Here is a tiny trained network, its code and every weight. The questions are about switching its units off for an input and a class, where a switched-off unit gives its printed mean instead of its output.

import numpy as np


def w(rows, s, z=0):
    codes = np.array(rows[::2]) - 128.0
    scale = np.full(codes.shape[1], s)
    scale[-1] = z or s
    return codes * scale


def norm(h):
    return h / np.sqrt((h * h).mean(-1, keepdims=True) + 1e-5)


def f(y):
    return np.maximum(y, 0)


def log_softmax(a):
    a = a - a.max(-1, keepdims=True)
    return a - np.log(np.exp(a).sum(-1, keepdims=True))


def net(x, mask):
    res = np.array(x, float).reshape(1, 6) / 4 @ E
    u = 0
    for l in range(2):
        y = f(norm(res) @ A[l][:, :-1].T + A[l][:, -1])
        res = res + np.where(mask[u : u + 5], y, B[l][:, -1]) @ B[l][:, :-1]
        u += 5
    return log_softmax(norm(res)[-1] @ U[:, :-1].T + U[:, -1])


A, B = {}, {}
E = w([
[131,140,102,102,143,120,100],'x0',
[255,136,75,180,47,185,114],'x1',
[130,134,124,117,125,129,116],'x2',
[122,57,70,92,150,227,195],'x3',
[125,130,126,131,129,126,132],'x4',
[252,207,103,45,91,84,218],'x5',
],0.0062)
A[0] = w([
[215,129,95,212,134,122,154,98],'L0N0',
[93,70,77,105,109,171,155,70],'L0N1',
[145,116,138,146,143,110,52,254],'L0N2',
[124,81,74,48,105,125,222,22],'L0N3',
[145,162,38,254,111,192,74,36],'L0N4',
],0.0076,0.0027)
B[0] = w([
[73,123,71,141,118,90,99,240],'L0N0',
[236,56,112,64,136,81,88,207],'L0N1',
[46,136,177,169,67,124,146,223],'L0N2',
[31,245,155,85,194,196,171,241],'L0N3',
[248,107,255,93,129,179,118,252],'L0N4',
],0.0075,0.0044)
A[1] = w([
[168,183,60,105,18,135,165,3],'L1N0',
[98,81,107,82,168,163,160,41],'L1N1',
[143,27,107,102,175,153,119,80],'L1N2',
[158,192,124,64,134,45,178,87],'L1N3',
[179,122,1,62,150,164,208,109],'L1N4',
],0.0089,0.0025)
B[1] = w([
[74,189,3,187,192,58,38,212],'L1N0',
[96,74,29,149,59,96,100,181],'L1N1',
[181,61,3,113,255,54,175,184],'L1N2',
[227,25,179,75,106,89,233,249],'L1N3',
[76,170,197,197,103,216,74,253],'L1N4',
],0.0078,0.0068)
U = w([
[6,139,181,142,141,82,100,9],'0',
[61,50,32,120,185,123,118,175],'1',
[183,118,187,60,116,49,208,206],'2',
[62,160,107,18,174,188,223,136],'3',
[159,116,196,163,28,155,46,111],'4',
[235,45,93,112,171,204,98,129],'5',
[183,200,40,149,91,31,92,126],'6',
[148,227,51,159,123,240,103,141],'7',
],0.018,0.0013)

Each question gives the input, the list of numbers given to net, and the class t.
The units are the neurons (one row each of A and B). Each row of codes is followed by its name. A weight is (code - 128) times the scale printed after its matrix; where a second scale follows, it is the last column's (A, B and U).
mask holds one flag per neuron, layer by layer. A switched-off neuron (its flag False) gives its mean, the last column of its row in B, instead of its output. The means were averaged over made-up inputs and are rounded, as every weight is.
A unit's drop is (log p(t) with every unit on - log p(t) with that unit switched off) / (log p(t) with every unit on - log p(t) with every unit switched off).
The circuit of an input: a set's keep is (log p(t) with only the set's units on - log p(t) with every unit switched off) / (log p(t) with every unit on - log p(t) with every unit switched off). Starting from all 10 units, units are removed one at a time, each time the one whose removal leaves the highest keep (on an exact tie, the one counted first), for as long as the keep stays at least 0.8.
units of the circuit, in order: the units of the circuit, biggest drop first
k most important neurons: the k neurons with the biggest drops, biggest first
k most important neurons of layer l: the k neurons of layer l with the biggest drops, biggest first
drop of u: that unit's drop, to one decimal
input [-7,4,-2,5,-4,7], class 7: units of the circuit, in order : L1N4
input [-4,1,0,4,7,-6], class 5: 2 most important neurons : L0N4, L1N0
input [2,1,-6,4,-8,1], class 7: 3 most important neurons : L1N4, L0N3, L0N4
input [4,6,-1,0,-4,0], class 4: 2 most important neurons of layer 0 : L0N4, L0N1
input [-5,1,-7,6,5,-8], class 5: units of the circuit, in order : L1N0, L0N1
input [8,6,-3,7,-8,1], class 7: 2 most important neurons : L1N4, L1N3
input [-8,2,4,7,-5,7], class 7: 2 most important neurons : L1N4, L1N0
input [-6,5,-3,0,-8,7], class 6: 3 most important neurons : L1N0, L1N3, L0N0
input [6,3,-5,-1,5,-8], class 4: units of the circuit, in order : L0N2, L0N4
input [2,1,-3,-4,5,-7], class 4: 2 most important neurons of layer 1 : L1N0, L1N2
input [-6,-5,-5,2,1,6], class 3: 3 most important neurons : L0N3, L0N4, L0N1
input [-6,3,2,3,1,4], class 7: drop of L1N4 : 0.3
input [3,4,7,1,5,5], class 7: drop of L1N4 : 1.6
